Below are the code and all the weights of a small trained network. Each question names an input and a class and asks about switching units off, where a switched-off unit gives its printed mean instead of its output.

import numpy as np


def w(rows, s, z=0):
    codes = np.array(rows[::2]) - 128.0
    scale = np.full(codes.shape[1], s)
    scale[-1] = z or s
    return codes * scale


def norm(h):
    return h / np.sqrt((h * h).mean(-1, keepdims=True) + 1e-5)


def f(y):
    return np.maximum(y, 0)


def log_softmax(a):
    a = a - a.max(-1, keepdims=True)
    return a - np.log(np.exp(a).sum(-1, keepdims=True))


def net(x, mask):
    res = np.array(x, float).reshape(1, 5) / 4 @ E
    u = 0
    for l in range(2):
        y = f(norm(res) @ A[l][:, :-1].T + A[l][:, -1])
        res = res + np.where(mask[u : u + 10], y, B[l][:, -1]) @ B[l][:, :-1]
        u += 10
    return log_softmax(norm(res)[-1] @ U[:, :-1].T + U[:, -1])


A, B = {}, {}
E = w([
[179,79,220,139,28,108,156],'x0',
[157,113,113,164,114,142,68],'x1',
[2,82,137,161,128,72,162],'x2',
[122,195,232,121,140,143,240],'x3',
[43,85,124,33,65,158,110],'x4',
],0.0068)
A[0] = w([
[90,208,98,159,97,149,204,4],'0.n0',
[224,159,42,77,122,165,144,92],'0.n1',
[93,158,212,125,96,144,216,25],'0.n2',
[172,135,218,64,72,173,155,72],'0.n3',
[130,175,107,182,175,140,179,72],'0.n4',
[208,99,68,157,120,195,96,59],'0.n5',
[101,105,126,125,44,118,107,82],'0.n6',
[122,155,214,160,217,76,130,99],'0.n7',
[105,120,254,75,57,130,88,69],'0.n8',
[67,14,150,147,98,116,188,81],'0.n9',
],0.0077,0.0042)
B[0] = w([
[92,38,141,194,249,179,197,151],'0.n0',
[182,106,132,178,229,75,73,228],'0.n1',
[1,156,156,171,31,82,164,222],'0.n2',
[137,176,129,112,198,150,208,237],'0.n3',
[63,184,133,133,113,188,241,187],'0.n4',
[174,127,136,101,142,43,51,209],'0.n5',
[121,154,199,182,120,130,171,192],'0.n6',
[154,53,189,176,127,168,211,205],'0.n7',
[55,79,238,89,126,169,225,230],'0.n8',
[184,151,86,170,161,130,52,254],'0.n9',
],0.0076,0.0044)
A[1] = w([
[81,234,166,114,71,171,172,123],'1.n0',
[25,186,89,138,216,161,106,114],'1.n1',
[149,127,77,117,55,83,65,70],'1.n2',
[58,145,50,83,171,138,106,72],'1.n3',
[30,170,66,117,190,125,64,86],'1.n4',
[55,158,42,85,153,142,80,30],'1.n5',
[100,255,64,81,25,93,152,2],'1.n6',
[163,171,115,109,49,101,31,90],'1.n7',
[128,185,148,107,65,126,177,68],'1.n8',
[142,72,180,84,76,169,84,138],'1.n9',
],0.0096,0.0064)
B[1] = w([
[86,67,188,118,66,77,181,249],'1.n0',
[156,118,168,119,51,214,183,255],'1.n1',
[27,107,153,116,80,105,168,171],'1.n2',
[104,162,66,82,189,213,109,197],'1.n3',
[118,148,100,97,98,208,160,236],'1.n4',
[111,209,58,74,161,231,74,188],'1.n5',
[65,7,110,208,189,157,91,128],'1.n6',
[57,99,85,113,107,72,98,175],'1.n7',
[38,78,109,137,113,102,121,173],'1.n8',
[114,200,150,131,133,131,236,175],'1.n9',
],0.011,0.0055)
U = w([
[155,180,188,161,68,82,88,1],'0',
[100,86,236,185,82,164,251,177],'1',
[220,165,177,165,210,98,125,112],'2',
[87,155,68,74,114,210,80,233],'3',
[63,72,169,102,60,32,134,113],'4',
[173,52,88,216,152,54,14,200],'5',
],0.013,0.0071)

Each question gives the input, the list of numbers given to net, and the class t.
The units are the neurons (one row each of A and B). Each row of codes is followed by its name. A weight is (code - 128) times the scale printed after its matrix; where a second scale follows, it is the last column's (A, B and U).
mask holds one flag per neuron, layer by layer. A switched-off neuron (its flag False) gives its mean, the last column of its row in B, instead of its output. The means were averaged over made-up inputs and are rounded, as every weight is.
A unit's drop is (log p(t) with every unit on - log p(t) with that unit switched off) / (log p(t) with every unit on - log p(t) with every unit switched off).
The circuit of an input: a set's keep is (log p(t) with only the set's units on - log p(t) with every unit switched off) / (log p(t) with every unit on - log p(t) with every unit switched off). Starting from the 12 units with the biggest drops (on a tie, the unit counted first), units are removed one at a time, each time the one whose removal leaves the highest keep (on an exact tie, the one counted first), for as long as the keep stays at least 0.8.
units of the circuit, in order: the units of the circuit, biggest drop first
most important unit: the unit with the biggest drop
top k neurons: the k neurons with the biggest drops, biggest first
top k neurons in layer l: the k neurons of layer l with the biggest drops, biggest first
drop of u: that unit's drop, to one decimal
input [0,0,-7,5,-7], class 2: units of the circuit, in order : [0.n1; 1.n1]
input [-6,1,-3,-5,-7], class 5: units of the circuit, in order : [0.n5; 1.n5]
input [-3,-3,-4,2,4], class 3: top 4 neurons in layer 0 : [0.n8; 0.n7; 0.n6; 0.n1]
input [2,5,5,-4,3], class 4: most important unit : 0.n9
input [2,-5,7,-8,-2], class 3: units of the circuit, in order : [1.n0; 0.n9]
input [0,6,7,-1,2], class 3: top 4 neurons : [0.n9; 1.n0; 0.n7; 0.n8]
input [-4,6,0,-2,-6], class 5: top 3 neurons in layer 0 : [0.n5; 0.n3; 0.n8]
input [-1,7,-6,-1,5], class 5: top 2 neurons in layer 0 : [0.n1; 0.n2]
input [-2,-6,-6,3,-7], class 2: top 2 neurons in layer 1 : [1.n1; 1.n0]
input [5,6,-5,-8,4], class 4: top 3 neurons : [1.n2; 1.n9; 0.n9]
input [0,0,-7,0,-7], class 2: top 2 neurons : [0.n4; 0.n9]
input [1,2,-5,-2,3], class 5: top 2 neurons : [0.n1; 0.n5]
input [-3,8,-5,6,-1], class 2: drop of 1.n6 : 0.0
input [6,0,7,-3,-8], class 5: drop of 1.n1 : 0.2
input [3,0,-4,-7,0], class 5: most important unit : 0.n1
input [5,6,-1,-7,1], class 4: drop of 1.n2 : 0.3
input [-1,-8,-7,2,-8], class 2: drop of 0.n1 : 0.6
